Below is a small trained network, with its code and all its weights. Each question gives an input and a class and asks what happens when units are switched off, that is, made to give their printed mean instead of their output.

import numpy as np


def w(rows, s, z=0):
    codes = np.array(rows[::2]) - 128.0
    scale = np.full(codes.shape[1], s)
    scale[-1] = z or s
    return codes * scale


def f(y):
    return np.maximum(y, 0)


def log_softmax(a):
    a = a - a.max(-1, keepdims=True)
    return a - np.log(np.exp(a).sum(-1, keepdims=True))


def net(x, mask):
    res = np.array(x, float).reshape(1, 3) / 4 @ E
    y = f(res @ A[0][:, :-1].T + A[0][:, -1])
    res = res + np.where(mask, y, B[0][:, -1]) @ B[0][:, :-1]
    return log_softmax(res[-1] @ U[:, :-1].T + U[:, -1])


A, B = {}, {}
E = w([
[104,167,146,57,146,68,82,168,183,208],'x0',
[129,10,36,142,174,52,132,178,140,161],'x1',
[187,157,87,108,129,123,244,211,169,125],'x2',
],0.011)
A[0] = w([
[89,175,131,43,142,88,80,158,150,178,129],'N0',
[143,156,124,128,111,126,189,147,141,142,254],'N1',
[146,104,122,132,143,136,138,126,151,134,106],'N2',
[165,154,120,112,147,131,197,174,141,128,41],'N3',
[92,111,143,155,133,137,24,65,96,146,109],'N4',
[135,231,162,101,101,171,123,80,138,89,102],'N5',
[139,167,118,128,129,148,185,146,146,131,63],'N6',
[127,6,86,126,123,93,117,142,148,127,142],'N7',
[126,85,113,182,130,159,183,92,58,60,101],'N8',
],0.013,0.0069)
B[0] = w([
[219,121,113,177,75,151,140,77,185,176,220],'N0',
[156,119,114,71,209,162,70,11,97,38,214],'N1',
[79,140,166,121,117,124,118,118,116,149,144],'N2',
[70,102,144,113,2,36,117,132,127,90,183],'N3',
[114,113,110,45,110,81,139,87,122,25,240],'N4',
[118,132,99,155,164,64,148,166,57,226,247],'N5',
[60,95,128,97,93,79,125,143,128,117,171],'N6',
[116,188,140,131,144,97,144,131,49,189,236],'N7',
[213,141,121,131,83,119,109,89,228,220,248],'N8',
],0.012,0.015)
U = w([
[78,80,140,62,90,99,93,78,119,20,87],'0',
[211,128,150,191,86,162,120,100,255,164,96],'1',
[77,190,145,169,182,105,164,160,22,186,76],'2',
[157,142,144,126,217,172,65,72,115,70,254],'3',
[82,101,200,194,149,187,141,191,179,78,101],'4',
],0.0079,0.0077)

Each question gives the input, the list of numbers given to net, and the class t.
The units are the neurons (one row each of A and B). Each row of codes is followed by its name. A weight is (code - 128) times the scale printed after its matrix; where a second scale follows, it is the last column's (A, B and U).
mask holds one flag per neuron, in row order. A switched-off neuron (its flag False) gives its mean, the last column of its row in B, instead of its output. The means were averaged over made-up inputs and are rounded, as every weight is.
A unit's drop is (log p(t) with every unit on - log p(t) with that unit switched off) / (log p(t) with every unit on - log p(t) with every unit switched off).
The circuit of an input: a set's keep is (log p(t) with only the set's units on - log p(t) with every unit switched off) / (log p(t) with every unit on - log p(t) with every unit switched off). Starting from all 9 units, units are removed one at a time, each time the one whose removal leaves the highest keep (on an exact tie, the one counted first), for as long as the keep stays at least 0.8.
units of the circuit, in order: the units of the circuit, biggest drop first
most important unit: the unit with the biggest drop
top k neurons: the k neurons with the biggest drops, biggest first
drop of u: that unit's drop, to one decimal
input [-4,8,-1], class 2: most important unit => N7
input [6,-4,6], class 0: top 2 neurons => N8, N1
input [-3,-5,7], class 0: top 2 neurons => N3, N1
input [0,4,2], class 2: units of the circuit, in order => N4, N8
input [-5,7,7], class 0: top 2 neurons => N3, N5
input [6,7,1], class 2: top 3 neurons => N7, N8, N2
input [-7,7,-4], class 1: top 2 neurons => N8, N5
input [-5,-2,-3], class 1: top 2 neurons => N8, N1
input [3,-6,5], class 2: top 2 neurons => N5, N4
input [1,7,5], class 2: top 2 neurons => N7, N4
input [7,-8,-7], class 2: top 2 neurons => N5, N8
input [-6,3,7], class 0: top 2 neurons => N3, N1
input [8,5,-4], class 1: drop of N0 => 4.7
input [-1,3,2], class 3: drop of N1 => 0.2
input [8,-2,-4], class 1: units of the circuit, in order => N0
input [-6,0,-1], class 1: drop of N2 => 0.0
